Below is a small trained network, with its code and all its weights. Each question gives an input and a class and asks what happens when units are switched off, that is, made to give their printed mean instead of their output.

import numpy as np


def w(rows, s, z=0):
    codes = np.array(rows[::2]) - 128.0
    scale = np.full(codes.shape[1], s)
    scale[-1] = z or s
    return codes * scale


def norm(h):
    return h / np.sqrt((h * h).mean(-1, keepdims=True) + 1e-5)


def f(y):
    return y / 2 * (1 + np.tanh(0.7978845608 * (y + 0.044715 * y**3)))


def log_softmax(a):
    a = a - a.max(-1, keepdims=True)
    return a - np.log(np.exp(a).sum(-1, keepdims=True))


def net(x, mask):
    res = np.array(x, float).reshape(1, 2) / 4 @ E
    u = 0
    for l in range(2):
        y = f(norm(res) @ A[l][:, :-1].T + A[l][:, -1])
        res = res + np.where(mask[u : u + 9], y, B[l][:, -1]) @ B[l][:, :-1]
        u += 9
    return log_softmax(norm(res)[-1] @ U[:, :-1].T + U[:, -1])


A, B = {}, {}
E = w([
[201,177,212,158,159,185,112,123],'x0',
[217,116,2,161,120,173,155,124],'x1',
],0.0053)
A[0] = w([
[78,195,128,152,198,86,139,217,111],'L0N1',
[154,54,79,127,157,253,121,63,166],'L0N2',
[168,43,121,110,109,31,171,120,76],'L0N3',
[193,200,137,154,70,47,63,116,24],'L0N4',
[107,108,209,64,127,106,132,122,195],'L0N5',
[174,126,188,215,132,174,92,86,136],'L0N6',
[58,212,71,54,58,158,126,118,21],'L0N7',
[126,178,138,139,75,160,156,116,5],'L0N8',
[75,118,30,203,147,167,134,112,62],'L0N9',
],0.0047,0.0015)
B[0] = w([
[166,183,26,164,141,80,139,153,150],'L0N1',
[112,221,152,85,88,48,165,214,243],'L0N2',
[108,106,227,187,199,182,161,103,168],'L0N3',
[60,115,79,2,140,198,154,171,111],'L0N4',
[245,144,32,196,32,113,139,103,251],'L0N5',
[53,39,131,136,133,113,213,37,234],'L0N6',
[118,25,239,224,176,212,125,128,146],'L0N7',
[49,190,38,49,85,197,93,87,102],'L0N8',
[207,137,217,17,71,119,77,166,206],'L0N9',
],0.0037,0.0025)
A[1] = w([
[107,129,186,147,184,116,24,180,129],'L1N1',
[120,127,104,186,128,78,178,85,75],'L1N2',
[119,126,176,125,143,126,83,167,126],'L1N3',
[84,187,178,82,118,99,14,95,2],'L1N4',
[69,64,77,88,127,94,109,148,76],'L1N5',
[83,158,187,39,128,108,150,169,92],'L1N6',
[121,126,139,95,179,101,125,140,54],'L1N7',
[42,154,177,97,122,63,1,101,114],'L1N8',
[148,207,196,117,202,203,133,105,36],'L1N9',
],0.0077,0.0032)
B[1] = w([
[144,180,83,136,67,99,180,107,155],'L1N1',
[123,159,84,150,112,141,201,67,183],'L1N2',
[142,129,54,140,166,146,173,99,134],'L1N3',
[162,151,102,83,104,119,142,202,166],'L1N4',
[71,139,244,175,198,182,93,78,217],'L1N5',
[122,164,70,213,107,141,205,2,151],'L1N6',
[178,51,101,179,129,217,155,117,102],'L1N7',
[200,106,101,78,132,150,92,196,255],'L1N8',
[9,37,155,149,179,137,68,119,218],'L1N9',
],0.0081,0.0042)
U = w([
[32,37,183,142,204,183,63,101,206],'0',
[225,159,88,31,62,97,90,220,227],'1',
[110,177,94,165,56,94,224,2,1],'2',
],0.012,0.0018)

Each question gives the input, the list of numbers given to net, and the class t.
The units are the neurons (one row each of A and B). Each row of codes is followed by its name. A weight is (code - 128) times the scale printed after its matrix; where a second scale follows, it is the last column's (A, B and U).
mask holds one flag per neuron, layer by layer. A switched-off neuron (its flag False) gives its mean, the last column of its row in B, instead of its output. The means were averaged over made-up inputs and are rounded, as every weight is.
A unit's drop is (log p(t) with every unit on - log p(t) with that unit switched off) / (log p(t) with every unit on - log p(t) with every unit switched off).
unit that matters most: the unit with the biggest drop
top k neurons: the k neurons with the biggest drops, biggest first
k most important neurons of layer l: the k neurons of layer l with the biggest drops, biggest first
drop of u: that unit's drop, to one decimal
input [5,4], class 0: top 2 neurons -> L0N5, L1N9
input [1,-3], class 2: unit that matters most -> L0N5
input [3,1], class 2: 2 most important neurons of layer 0 -> L0N6, L0N3
input [5,5], class 0: top 4 neurons -> L0N5, L1N9, L1N8, L0N1
input [-6,-7], class 1: top 3 neurons -> L0N6, L1N8, L1N9
input [1,2], class 2: top 2 neurons -> L1N6, L0N2
input [-5,5], class 0: top 3 neurons -> L0N5, L1N5, L1N8
input [-5,-6], class 1: 2 most important neurons of layer 1 -> L1N8, L1N9
input [-2,2], class 2: top 2 neurons -> L0N5, L1N6
input [-6,5], class 0: top 2 neurons -> L1N5, L0N5
input [-4,-6], class 1: top 2 neurons -> L1N8, L0N6
input [-1,0], class 2: top 2 neurons -> L1N1, L1N5
input [3,-4], class 1: top 2 neurons -> L0N3, L1N5
input [3,-1], class 2: unit that matters most -> L0N6
input [-2,-4], class 1: drop of L0N6 -> 1.4
input [0,0], class 2: drop of L1N8 -> 0.1
input [-1,-8], class 1: drop of L1N8 -> 0.3
